Below are the code and all the weights of a small trained network. Each question names an input and a class and asks about switching units off, where a switched-off unit gives its printed mean instead of its output.

import numpy as np


def w(rows, s, z=0):
    codes = np.array(rows[::2]) - 128.0
    scale = np.full(codes.shape[1], s)
    scale[-1] = z or s
    return codes * scale


def norm(h):
    return h / np.sqrt((h * h).mean(-1, keepdims=True) + 1e-5)


def f(y):
    return y / 2 * (1 + np.tanh(0.7978845608 * (y + 0.044715 * y**3)))


def log_softmax(a):
    a = a - a.max(-1, keepdims=True)
    return a - np.log(np.exp(a).sum(-1, keepdims=True))


def net(x, mask):
    res = np.array(x, float).reshape(1, 7) / 4 @ E
    u = 0
    for l in range(4):
        y = f(norm(res) @ A[l][:, :-1].T + A[l][:, -1])
        res = res + np.where(mask[u : u + 4], y, B[l][:, -1]) @ B[l][:, :-1]
        u += 4
    return log_softmax(norm(res)[-1] @ U[:, :-1].T + U[:, -1])


A, B = {}, {}
E = w([
[120,248,109,76,93,143,117,116,116,163,156],'x0',
[167,127,126,98,148,129,229,71,254,207,56],'x1',
[153,86,97,100,207,160,155,127,138,98,100],'x2',
[174,78,164,94,174,154,55,61,133,76,133],'x3',
[226,156,102,251,193,72,88,122,200,140,182],'x4',
[131,143,66,124,178,13,150,74,130,117,189],'x5',
[91,146,46,120,165,195,125,101,109,95,85],'x6',
],0.0099)
A[0] = w([
[149,202,148,152,114,45,173,108,130,200,136,53],'0.n0',
[192,152,40,209,254,111,144,137,132,123,72,2],'0.n1',
[192,102,149,161,143,129,52,136,155,83,254,42],'0.n2',
[154,104,23,157,194,112,126,109,213,57,62,105],'0.n3',
],0.0066,0.0043)
B[0] = w([
[189,84,90,101,152,233,210,140,92,130,84,206],'0.n0',
[17,154,165,112,112,121,149,115,93,113,211,228],'0.n1',
[255,120,151,216,104,89,43,142,174,65,99,208],'0.n2',
[50,144,154,92,92,138,38,81,140,128,130,253],'0.n3',
],0.0094,0.004)
A[1] = w([
[112,192,78,169,144,23,204,135,141,170,216,137],'1.n0',
[92,138,135,81,2,202,124,192,39,52,119,253],'1.n1',
[147,174,125,128,52,177,180,46,163,110,34,122],'1.n2',
[153,197,124,174,107,83,85,130,39,127,178,85],'1.n3',
],0.008,0.0051)
B[1] = w([
[75,70,117,76,54,218,62,164,83,193,115,177],'1.n0',
[51,64,135,62,85,204,137,77,162,92,116,251],'1.n1',
[155,180,149,103,154,110,123,109,98,250,108,172],'1.n2',
[162,189,162,66,191,116,147,138,123,78,133,162],'1.n3',
],0.011,0.012)
A[2] = w([
[133,117,156,111,219,124,103,173,128,96,28,6],'2.n0',
[184,65,103,176,77,229,60,159,95,137,209,10],'2.n1',
[230,137,125,178,84,5,147,253,134,49,163,77],'2.n2',
[109,5,151,134,95,97,208,157,208,136,106,168],'2.n3',
],0.007,0.0021)
B[2] = w([
[116,125,129,118,110,148,164,156,166,96,86,122],'2.n0',
[180,144,104,39,156,92,71,130,199,204,2,193],'2.n1',
[182,75,115,199,103,162,118,178,99,126,166,197],'2.n2',
[122,37,127,93,47,184,117,88,124,75,143,252],'2.n3',
],0.0095,0.0041)
A[3] = w([
[30,100,33,127,106,254,114,151,122,137,76,152],'3.n0',
[104,108,105,114,127,176,99,66,111,24,141,145],'3.n1',
[153,128,81,103,141,72,61,182,142,145,33,6],'3.n2',
[99,58,186,160,141,230,178,155,99,77,5,155],'3.n3',
],0.0082,0.0026)
B[3] = w([
[94,73,182,103,74,135,125,196,111,173,167,248],'3.n0',
[93,163,112,167,116,141,128,82,255,135,126,193],'3.n1',
[155,149,138,122,100,118,133,129,126,141,61,130],'3.n2',
[41,167,119,146,33,233,103,187,86,122,94,202],'3.n3',
],0.013,0.014)
U = w([
[84,139,105,127,202,66,121,56,246,64,194,50],'0',
[26,97,147,91,50,199,125,155,109,182,130,216],'1',
[186,156,136,118,163,149,130,135,171,230,34,92],'2',
[108,150,99,164,151,78,206,126,41,76,113,3],'3',
[218,104,147,214,136,96,98,196,92,69,137,110],'4',
],0.012,0.0046)

Each question gives the input, the list of numbers given to net, and the class t.
The units are the neurons (one row each of A and B). Each row of codes is followed by its name. A weight is (code - 128) times the scale printed after its matrix; where a second scale follows, it is the last column's (A, B and U).
mask holds one flag per neuron, layer by layer. A switched-off neuron (its flag False) gives its mean, the last column of its row in B, instead of its output. The means were averaged over made-up inputs and are rounded, as every weight is.
A unit's drop is (log p(t) with every unit on - log p(t) with that unit switched off) / (log p(t) with every unit on - log p(t) with every unit switched off).
The circuit of an input: a set's keep is (log p(t) with only the set's units on - log p(t) with every unit switched off) / (log p(t) with every unit on - log p(t) with every unit switched off). Starting from the 12 units with the biggest drops (on a tie, the unit counted first), units are removed one at a time, each time the one whose removal leaves the highest keep (on an exact tie, the one counted first), for as long as the keep stays at least 0.8.
units of the circuit, in order: the units of the circuit, biggest drop first
top k neurons: the k neurons with the biggest drops, biggest first
k most important neurons of layer l: the k neurons of layer l with the biggest drops, biggest first
drop when u is switched off: that unit's drop, to one decimal
input [4,4,-6,-8,8,-7,-3], class 2: units of the circuit, in order => (1.n1, 3.n0)
input [2,-1,-3,1,2,1,7], class 0: units of the circuit, in order => (3.n1, 3.n3, 1.n0)
input [-3,8,0,3,3,-4,-1], class 2: units of the circuit, in order => (1.n1, 3.n0)
input [3,7,1,-7,-3,1,5], class 2: 2 most important neurons of layer 1 => (1.n2, 1.n1)
input [2,-8,8,1,7,-3,0], class 4: units of the circuit, in order => (0.n2)
input [8,1,0,3,7,7,-3], class 2: top 3 neurons => (1.n0, 2.n1, 0.n0)
input [-1,1,-5,4,5,2,0], class 4: top 2 neurons => (0.n2, 1.n1)
input [7,8,-4,-8,2,-6,-5], class 2: units of the circuit, in order => (1.n1, 3.n3, 3.n0)
input [6,8,4,8,-1,5,3], class 0: units of the circuit, in order => (3.n3, 1.n0)
input [-2,0,3,8,-6,7,0], class 0: top 2 neurons => (1.n0, 1.n1)
input [8,8,-4,-2,-1,-1,-7], class 2: top 2 neurons => (1.n2, 1.n1)
input [2,8,-2,-1,3,3,-4], class 2: top 3 neurons => (1.n1, 1.n2, 0.n0)
input [8,6,-8,2,2,-8,-5], class 2: 2 most important neurons of layer 1 => (1.n2, 1.n0)
input [5,3,6,3,3,1,2], class 0: top 2 neurons => (0.n3, 3.n3)
input [7,1,-2,2,0,8,-8], class 2: top 2 neurons => (1.n1, 1.n0)
input [-7,5,5,1,-4,8,3], class 0: 2 most important neurons of layer 0 => (0.n3, 0.n0)
input [-1,5,2,-1,4,-3,0], class 2: top 2 neurons => (1.n1, 0.n3)
input [-3,-1,-5,0,2,2,2], class 4: top 2 neurons => (1.n1, 0.n2)
input [-8,-2,2,7,3,8,2], class 0: top neuron => (0.n3)
input [5,6,5,6,-2,5,6], class 0: most important neuron of layer 3 => (3.n3)
input [3,-5,-3,1,7,-3,-7], class 4: drop when 0.n1 is switched off => 0.0
